A: [-28 -23 -28  15 -23 -24   0 -25 -37  12 -24   9 -34 -36 -34 -21   7 -15
 -22 -34 -34 -35  -5 -21  17 -36 -35  -4 -25 -31  -3 -39 -20 -37  35   4
 -38  25 -33 -29 -27  30   4   1 -26  10   4 -35  -2 -19 -25  20 -32  30
 -35 -36 -29]
E: [ 48 -35 -32 -27  -9  -2 -79  59 -28 -59  49 -71  12  10  41 -40  -8 -74
 -12 -62 -40  -2 -37 -66 -66 -61  31  82  28 -19   8 -30 -24 -16 -12  74
   6  10 -43 -15  51 -25 -59  -9  10 -74 -24  45   3  -2  47 -55 -61 -43
  -2 -61 -46]
U: [-16 -21 -12 -12  -3 -27  -3 -12 -27 -16 -15 -21 -18 -27 -20 -24 -21 -14
 -29 -30 -17 -28 -12 -17   2 -30 -21  -5 -22 -19 -20 -23 -27 -27   6  -3
 -30   0 -18 -27 -22   0 -12 -21 -29  -5  -9 -23 -20 -26 -22 -13 -31  -1
 -30 -20 -26]
H: [ 12 -15 -20   5  -5  12 -29  17  -6  -1  15  -6   5   8  12  -5  15 -25
   1 -18 -17  -3 -11 -23 -18 -20   5  35   9  -4  14 -18   5 -10  14  35
   8  20 -18   3  24  10 -14  17  15 -17   4  13  13  13  20   3 -16   4
   7 -30 -10]
N: [-33 -39 -18 -82  51 -21 -19 -40  25  -7 -47 -38  10  37 -29 -35 -76  48
 -40  32  70 -19 -63  53 -41  21 -23 -29 -40  60 -76  -4  31 -13 -36 -34
  17 -30  69  42  12 -29 -62  -2  19  14  34  -2 -73  25   1 -36   2 -36
  20  34  46]
B: [-34 -14 -18  17  -8   7   2 -29  -7  25 -27  26 -12 -19 -26  12  13  -5
 -14  -7 -18 -28  -1  -9  13  -8 -35 -18 -27 -11  -1 -24   1 -28  25 -13
 -14  12 -18  -9 -23  24  11  11  -9  12   4 -36   0  -2 -28  30   2  28
  -8 -22  -5]
Y: [-41 -47  -8 -27  51  43 -35 -16  17 -24 -20 -31  41 -21  -6  40 -33 -49
 -65 -26 -19 -63 -29 -51 -31 -23 -49 -18 -57   2 -37 -28 -19 -59 -10 -24
   0 -30 -27 -20 -25 -22 -28 -27 -22 -44 -37 -56 -44 -18 -56 -21   0 -20
   7 -45 -18]
W: [-22 -22 -27   3 -19 -31  -2 -21 -34   7 -22   1 -33 -25 -31 -31  -2  -6
 -19 -27 -21 -27 -11 -10  10 -31 -26  -1 -20 -21  -9 -33 -15 -29  26   5
 -33  21 -20 -20 -18  22  -5   1 -19  11   9 -23  -7 -13 -14  11 -32  21
 -31 -25 -22]
order: [ -7 -23 -31  26 -33 -31  21 -25 -11 -10 -18 -33  -2  -5  -9   3   5 -27
   1 -19 -22  22 -31 -19  11 -21 -22 -20 -20  -6   1 -27 -26   7 -14 -20
 -34  21 -31 -15 -19 -25 -33 -22   9 -32 -31  10 -22 -21 -27 -29  -1 -21
  11  -2 -13]	W
has: [-35 -76  48 -40  32]	yes
find: [-41 -47  -8 -27  51  43 -36 -16  17 -23 -21 -31  42 -23  -5  41 -34 -47
 -65 -26 -19 -62 -29 -52 -31 -23 -50 -18 -57   2 -38 -28 -19 -60 -10 -23
   0 -30 -27 -21 -24 -23 -27 -27 -21 -43 -37 -57 -43 -19 -56 -20   0 -20
   7 -45 -18]	Y
find: [-22 -21 -27   3 -19 -31  -2 -21 -35   7 -23   1 -33 -26 -30 -31  -2  -7
 -19 -27 -21 -26 -12  -9   9 -31 -26  -1 -20 -21  -9 -33 -15 -29  26   6
 -34  21 -20 -20 -19  22  -6   0 -18  11   8 -24  -6 -13 -14   9 -33  22
 -31 -26 -22]	W
has: [-12 -62 -40]	yes

F: [ 47 -24  57 -33 -45  -1]
T: [-42  52 -73  21  16  -2]
K: [ -5 -80 -21  12  68  48]
X: [ 12 -80 -21  68  48  -4]
has: [12 68 48]	yes
has: [-33 -45  -1]	yes
order: [-80 -21  -4  12  48  68]	X

L: [ -9 -31  22 -29  18  -5 -28  37  32]
Q: [ 48 -36 -32 -32  12 -38 -48  31  46]
G: [ 37  -9 -31 -29  22  32  -4  18 -28]
P: [ 32 -11  37 -31  18  -4 -28  22 -29]
D: [ 22 -29 -10 -31  18  -4 -28  32  37]
order: [ 22  32  18 -28  37  -4 -10 -29 -31]	D
order: [ 37  32 -28  -4  18 -31 -10 -29  22]	D
order: [-31 -29 -28  -9  -4  18  22  32  37]	G
order: [-28  18  -4  32  22 -29 -31  -9  37]	G
find: [ 38 -10 -32 -29  21  33  -4  17 -29]	G
order: [-32  12 -38 -48  31  46  48 -36 -32]	Q

V: [ 11 -18 -10  42  10  -4  23  32]
R: [-77 -42  52  16 -18  -4 -34  25]
S: [ 42 -19  10 -10  32  -4  23  11]
Z: [-77  52  25 -18 -42 -34  16  -3]
order: [-19 -10  -4  10  11  23  32  42]	S
has: [ 25 -18]	yes
order: [ 25 -34  -4 -18  16  52 -42 -77]	R
has: [-5 23]	no
find: [-75 -42  50  15 -18  -5 -34  25]	R
order: [-77 -42 -34 -18  -3  16  25  52]	Z
has: [-77 -41  52  16]	no

tatel: [-44   0  43  28  -7  25  17   8 -24   5  23  11  11 -16 -19  20  -7   4
  14  22   9  48  40 -23  -1  20  12 -31]
fem: [-16 -31   9  28 -24  20  43  25 -23   0  12   8  20  48  16  11 -44  -7
  14   5  23  -1   4  -7  11  22  40 -19]
vipez: [  0  16  -9  -7  16 -29  23  74  14  -1  12  43  14 -23 -16  20  14 -24
  22  12 -31 -13  -7  20  11  -3  10 -44]
Kopil: [-13 -31   9  10  -8  -9  49  -5 -23   0 -12  86  20  13  16  20 -44  -7
  14   5  23  61  11  -7   6 -31  64 -71]
Resu: [-19  -5   0  -5 -24   3  43  25 -23   0  25   8  20  13  16  20 -44  -7
  14   5  23  -2  11   3  26  14  40 -16]
order: [-31   5  22 -24 -19 -23   4  17  20   0  43  14  11  40  -7  25   8  11
  -7  20  -1   9  12 -44  48  28 -16  23]	tatel
order: [ -1  12   5  16   8  43  11 -19  28  48  23  14  -7   4 -23  40 -16  22
  11   0 -31  20  20 -44 -24   9  25  -7]	fem
has: [  0 -11  86]	no
has: [  0 -23]	no
find: [-17 -31  11  26 -23  21  42  26 -26  -2  11   9  19  48  14  11 -43  -7
  15   5  22  -1   4  -6  10  23  40 -17]	fem

ropud: [ 7 30 -3 -3 78 -2 -7]
gigo: [  0   1  -7 -14  -6   3   2]
Faruv: [-2  1 -8 10 -3  2  5]
pulu: [-3 -2 -4 78 30 -7  7]
kimab: [ -1   1   2 -24 -25  -1  -1]
zufez: [ -1  -1 -10  -5  42   3   2]
bipo: [ -1   3   9 -74  47  17  -6]
rebo: [-3  0 10  1 -8  4 -2]
doke: [ -1  -2   1 -17  15   4   0]
sig: [-2  1  7  9  3 -4  2]
tusan: [-2  1 -8 10 -3  0  5]
Fozup: [ -4  -1  -6 -20  -8   7  -2]
order: [-3 30 78  7 -4 -2 -7]	pulu
order: [-2  5  1 -3 10  0 -8]	tusan
order: [-7 -2 78 -3 -3 30  7]	ropud
find: [  0   1  -6 -15  -5   2   2]	gigo
has: [3 9]	yes
order: [  1  -1   2  -1  -1 -25 -24]	kimab

Vum: [  4  -5   7  22  -6  24  25 -12  16  -1  -4   4  -6  32]
ger: [-19   6  35   9 -32  24  20  30   7  -3  -2   0  -1   5]
Lasu: [  9 -35 -34  27   2 -74 -65  18  32 -26  10   5   6 -62]
lokod: [-19   6  35   9 -32  24  20  30  16  15 -10  -2 -14  32]
kilon: [ -1   0 -19  -3  30 -32  24   9   8   6  20  -2  35   5]
order: [-32 -19  -3  -2  -1   0   5   6   7   9  20  24  30  35]	ger
find: [  0  -1 -19  -3  29 -32  24   8   8   7  20  -2  35   5]	kilon

M: [-16   9 -20  87  38 -20 -37   4 -64  58]
C: [-10 -10  68  84   6  -3  49 -29 -58  29]
J: [-20 -20  58  87   4 -16  38 -38 -64   9]
order: [ 58 -16   9 -20  87  38 -20 -37   4 -64]	M
order: [-20  87 -64   9 -38  38   4  58 -16 -20]	J
find: [-17   7 -19  86  36 -21 -37   6 -64  60]	M

babi: [  4   0 -10  -6  40  20   0   5  10  -7 -37 -86  31  -1  -7 -11   1  -2
 -24  -3  54  20  -3]
dapo: [ 35  -8 -17  13  16   0  27  -3  32   0  25  -5 -28  41  -1   0  33   0
 -33  13 -10  -9   0]
bip: [ 48 -16  30 -14 -61   0  44 -21  16 -17  15  10 -12  -3  33   6  34  10
 -26  70 -17 -18 -34]
lon: [ 35  -8 -17  13  16   0  27  -3  32   0  25  -5 -28  41  -1   0  33   0
 -33  13 -10 -18   0]
neb: [-42   0 -58  -2  54  44 -42  41  34  17   0 -41  99 -59  15  -9 -46  19
   8 -50  63   0   0]
zel: [-62   2   0   4  39  44  -7 -14 -15  -6 -28 -72  51   0   0 -51  22 -64
  29 -27   0  40  -2]
pibi: [ 22   0   3   0 -32   1  21 -12   0 -66 -11  42 -23 -32  17  45 -19  35
   0   0   0  11  -2]
bezi: [ 19 -15 -14   5  24  -3  12  25   0  28   8  -5  11  77   0  -6  15   0
   0  21   7   0  -5]
zetab: [-43 -16   4  -9  17   1  27   4  -1  50  17  16  -4  82  44 -22  36 -51
  17  24  -8 -43 -50]
vos: [ 52   0   0  52 -19   2 -21  10  -5 -72  25   0  -9   5 -52  32  16  98
  -7 -46   0  29  43]
zagep: [-34 -21  70  44 -17  16 -16  30 -18 -13  34 -14   6   0 -26 -61  10  48
  10  -3 -17  33  15]
Kefo: [  4   0 -10  -6  40  20   0   5  10  -7  -5 -86  31  -1  -7 -11   1  -2
 -24  -3  54  20  -3]
order: [-16 -26  15  -3 -12  10 -17 -61  44  33 -34  48 -17  30  34 -21 -18  10
   6  16  70 -14   0]	bip
order: [-34 -18 -17  70 -26  10  34   6  33  -3 -12  10  15 -17  16 -21  44   0
 -61 -14  30 -16  48]	bip
order: [-32   0 -32  22 -12  11  42 -11  45   3   0 -23 -66   1  35 -19  -2   0
   0  21   0   0  17]	pibi

